[[ -4.5  -5.8  20.9   1.9  -2.1  -6.1]
 [  3.0  -8.4 -13.0   8.9   4.8 -24.9]
 [  7.4  -5.1   5.0  -4.5   5.6  16.1]
 [ -8.5   6.1  17.1   5.4  -1.0  12.3]
 [ -5.2   1.7 -22.4  14.4  -0.2 -36.4]
 [ -0.2  -7.2   1.4  -9.0  -2.8  -6.1]
 [  0.6   1.6  12.6  -0.8   0.1  56.2]
 [ -3.4  -0.2  -8.4   7.7   2.4  29.2]] ⇒ -0.2

[[-50.0  52.7  51.2  53.8 -49.0 -49.2 -50.5  51.4  53.5 -48.7]
 [-47.7  29.0  30.7  29.8 -46.7 -47.4 -47.1  30.2  31.4 -47.2]
 [-36.2  23.3  23.7  24.3 -34.8 -35.3 -35.8  23.7  25.4 -35.6]
 [-32.9  14.5  18.4  15.4 -32.0 -32.6 -31.5  17.9  18.4 -33.2]
 [-38.8  36.3  36.7  36.9 -38.4 -38.3 -38.9  36.7  37.5 -38.4]
 [ 48.9 -36.4 -36.6 -37.0  48.1  48.6  48.8 -36.4 -37.7  48.2]] ⇒ -36.4

[[ -8.2  41.4 -59.8  32.1  -4.8  25.9 -19.8  57.5  -8.3  26.2 -29.3 -26.3
  -27.3  -9.8]
 [ -6.7  40.3 -57.3  30.0  -4.9  24.2 -19.3  55.4  -6.8  26.2 -27.1 -25.0
  -26.2  -9.1]
 [-11.9  43.0 -64.6  36.2  -4.6  29.4 -20.0  60.9 -11.9  25.2 -34.3 -29.1
  -29.5 -11.1]
 [ -5.7  39.0 -54.8  28.4  -4.9  22.7 -18.8  53.2  -5.6  25.9 -25.1 -23.6
  -24.9  -8.5]
 [-16.3  43.4 -68.2  40.4  -4.0  32.7 -19.4  62.9 -16.5  22.6 -39.6 -31.8
  -31.2 -12.7]
 [-14.0  43.4 -66.5  38.3  -4.3  31.0 -19.8  62.1 -14.2  24.0 -37.1 -30.5
  -30.5 -11.9]
 [ -9.8  42.4 -62.3  34.2  -4.8  27.6 -19.9  59.3 -10.0  25.9 -31.8 -27.7
  -28.4 -10.4]
 [-18.8  43.0 -69.6  42.2  -3.5  34.3 -18.9  63.4 -18.9  20.8 -42.3 -33.0
  -31.8 -13.4]] ⇒ 43.0

[[  6.6  22.8 -16.3 -20.3 -14.4  51.9  11.4]
 [ 12.5 -67.2   7.9  -6.7   1.3 -12.6  34.0]
 [-24.8  42.3  18.7 -51.0 -11.4   5.0  -5.0]
 [-29.7  -6.9  13.2  -4.0 -20.0  -7.4  14.7]
 [  3.2 -12.2  22.2  -2.7 -11.1 -39.8 -18.3]
 [-34.8  18.2  13.2  19.4  -0.2  24.7 -14.2]
 [-37.9  14.3  11.9  22.8  16.5  14.4 -17.8]
 [ 31.2 -18.9 -14.1  -9.2 -11.6 -11.7  27.1]] ⇒ -18.9

[[-38.2  16.7  -3.5  26.7 -10.4 -15.9 -12.7 -24.5  30.0  28.8   4.6]
 [-35.1 -18.7 -16.4   2.8   4.2 -14.6 -26.1 -35.8  -7.5  30.1  16.9]
 [  7.4  37.4 -20.3   6.0 -14.6 -14.2  39.3  21.0  -3.1 -28.6  12.8]
 [ 22.2 -11.0  -0.9   5.4  38.8 -25.0  14.5 -18.6  14.7  42.2  -5.7]
 [  1.4 -33.9   6.7 -23.3 -18.6 -16.2  21.9   4.4 -44.2   0.2 -24.3]
 [-49.7 -14.3  -9.6   7.8  15.1   0.7 -32.8 -17.1  16.3  -2.9  25.0]] ⇒ -14.3

[[-31.6  15.2  43.2  41.2 -22.1   9.9 -26.5  10.5]
 [-23.1  28.5  20.4 -23.8 -13.8  11.2  29.8 -53.9]
 [-11.6  24.6  34.4  21.4  -1.9 -31.3 -37.6 -22.9]
 [ -4.7  -0.6  -4.8   5.8   2.9  12.8  15.1  -6.5]
 [ 26.1   8.2 -45.0  29.4  24.7  33.6   1.2  -0.6]
 [ 25.7  15.8  20.1  24.1 -43.7 -21.7  27.6 -38.2]] ⇒ 15.8

[[ 33.8   3.4  21.0  39.3  28.7  21.8 -59.8 -14.8  26.1 -22.8]
 [-42.0  -5.8 -26.6  44.2  17.0  15.2 -18.3  34.3 -32.8  16.2]
 [ 50.4   6.2  29.5   9.8  14.3   7.1 -38.7 -29.1  38.1 -26.4]
 [ 46.5   5.4  27.9  17.1  18.1  11.5 -46.2 -26.2  36.0 -26.2]
 [-57.5  -5.8 -31.7  17.5   5.0   0.2  13.8  36.7 -40.5  25.9]
 [ 37.7   4.2  23.3  34.0  27.1  19.4 -58.1 -18.9  28.1 -24.7]
 [ 46.5   5.8  28.2  17.6  19.5  12.5 -45.9 -26.4  34.1 -26.3]
 [-39.9  -5.5 -25.6  46.3  18.4  16.7 -21.2  33.4 -30.9  15.7]
 [-58.6  -6.1 -32.3  12.1   2.4  -3.5  20.1  35.2 -40.9  27.3]
 [ 48.3   6.1  28.8  13.5  16.7   9.4 -42.4 -28.0  36.7 -26.6]
 [ 33.1   4.0  20.2  39.4  29.1  21.5 -61.1 -14.1  25.1 -23.5]
 [-28.2  -4.4 -17.5  54.3  23.4  22.2 -34.4  26.6 -22.5   8.5]] ⇒ -4.4

[[ 19.8  16.9  39.9  61.2  41.1  -1.2  -3.7]
 [ 26.6   1.0  31.8  56.1  46.4  -1.9 -13.2]
 [ 18.6   0.3   5.1 -40.2 -49.1 -15.5  13.7]
 [ 35.5 -14.5  26.3  53.2  68.1  -2.6  16.1]
 [ 23.1  23.7  49.6  36.7  23.8  -8.9  11.8]
 [ 20.9 -29.0   2.7  27.2  51.6   2.2   8.6]
 [ 32.2  -6.5  18.7  -0.9  19.3 -17.7 -42.6]
 [  2.1  23.6  32.7  53.9  39.1  10.5  -0.9]
 [ 51.5   5.5  42.5 -31.7 -35.2 -25.9  29.5]
 [ 25.0   7.9  19.4  -1.2  -5.0 -10.2  14.6]
 [ 50.6  -0.2  43.6  -0.8   3.7 -20.6  26.1]
 [ 52.3  -9.2  39.0 -47.0 -38.4 -31.4  39.0]] ⇒ -9.2

[[-23.2   2.9  10.9  15.8  11.1  10.9   2.1   7.6  18.4]
 [  1.9  34.7 -23.4  -3.7  -7.5 -21.8   7.0  11.1 -17.6]
 [ 16.0 -16.8  13.9   6.6 -16.1   9.1   2.4   1.3 -15.6]
 [ 10.3 -31.2  10.9  -1.1 -16.0 -13.2  -3.7  38.5 -15.7]
 [-27.3 -17.9 -30.1 -37.4 -10.2 -22.1  -9.5  12.3   3.4]
 [ -0.3   0.1   0.4   0.5   0.1  -0.1   0.9  -0.6   0.7]
 [  1.4  -8.6   1.9   6.6 -21.6   9.4   2.5  10.5  23.5]
 [-28.2 -54.8   8.8 -17.2 -45.3 -17.0 -31.2   8.6 -19.5]
 [ 10.0  -3.0   3.6   0.2   7.0 -15.1  19.9  14.3   9.4]
 [  0.0   0.2  -0.5  -0.6   0.0  -0.2   0.9  -1.3  -0.4]
 [  4.3   5.8  11.7   5.9  12.3  -8.5 -19.7   2.8   1.1]
 [ 12.6   2.6 -21.3  -4.6   7.3 -10.0 -14.0  11.2  24.6]] ⇒ 2.6
---
[[ 768  475  -83  256 -192]
 [-496  809  838 -550  506]
 [ -56  594  491  214 -633]] ==> 838, 838

[4135 3171 2669 3366 8308] ==> 2669, 8308

[56 93 11 37 87  3 32] ==> 37, 93

[4 1 4 7 3] ==> 4, 7

[46 22 25 77 64 10 36] ==> 77, 77

[4 8 4 0 3] ==> 4, 8
---
((28, -16, 16, 2, -47, 46), (-48, 5, 25, -41, 40, -28)) value 46, -48
(4754, 8884, 8538, 1461) value 1461, 4754
(95, 205, 4, 54) value 54, 95
((584, 596, 931, 812, 497), (589, 282, 110, 376, 660)) value 497, 589
(-15, 34, 44, -37, 47, -21, -29) value -29, -15
((23, 12, 2, 3, -13, 19, -5), (-48, 35, -46, -49, 19, 39, -12), (9, -9, 22, 23, 19, 30, 41)) value -5, 9
---
Q:
[[-34.9 -11.2   3.9 -40.2 -34.3 -14.1]
 [  3.6 -46.8  62.7 -46.5 -43.8  22.0]
 [-53.9  44.9 -22.7   7.5 -16.7 -49.7]]
A: -34.3

Q: [ 41.3 -68.7 -40.9 -37.9 -50.1 -56.3]
A: -50.1

Q:
[[-19.5  50.5  25.9   1.7  64.5 -26.5]
 [ -6.0 -40.7  49.7  -5.7   7.4 -10.3]]
A: 64.5

Q: [  3.6 -66.1 -10.5  41.1  47.9  35.2]
A: 47.9

Q: [-63.9 -37.2  21.3  34.3 -68.6   8.2]
A: -68.6

Q: [ 11.4  -6.3  -1.8  30.1 -66.6 -15.7]
A: -66.6

Q:
[[-39.4  46.9 -46.1 -38.3 -45.6  39.9]
 [-40.9  43.9 -37.9 -40.7 -50.6  45.0]]
A: -45.6

Q: [ 44.6 -46.1 -54.8 -61.7  42.5 -40.5]
A: 42.5

Q:
[[-42.1  33.1  21.6  23.0 -12.9  34.3]
 [ 47.5 -44.6 -40.2 -39.0  27.4 -61.0]]
A: -12.9
---
7673	5074	5179	4811	7053	5988	4204
6429	5790	6159	4891	5815	6237	5584
3179	6711	7685	7155	3921	5503	8069
-> 4891, 8069

298	-372	222	306	520	-692	314 -> 306, 520

285	363	41	900	674	205	458 -> 900, 900

14	-26	19	16	23	-40	22
-2	-11	1	0	1	-14	2
-35	12	-40	-39	-44	28	-42
-> 0, 28

209	146	223	169	52 -> 223, 223

69	5	63	85	83	48	64 -> 85, 85
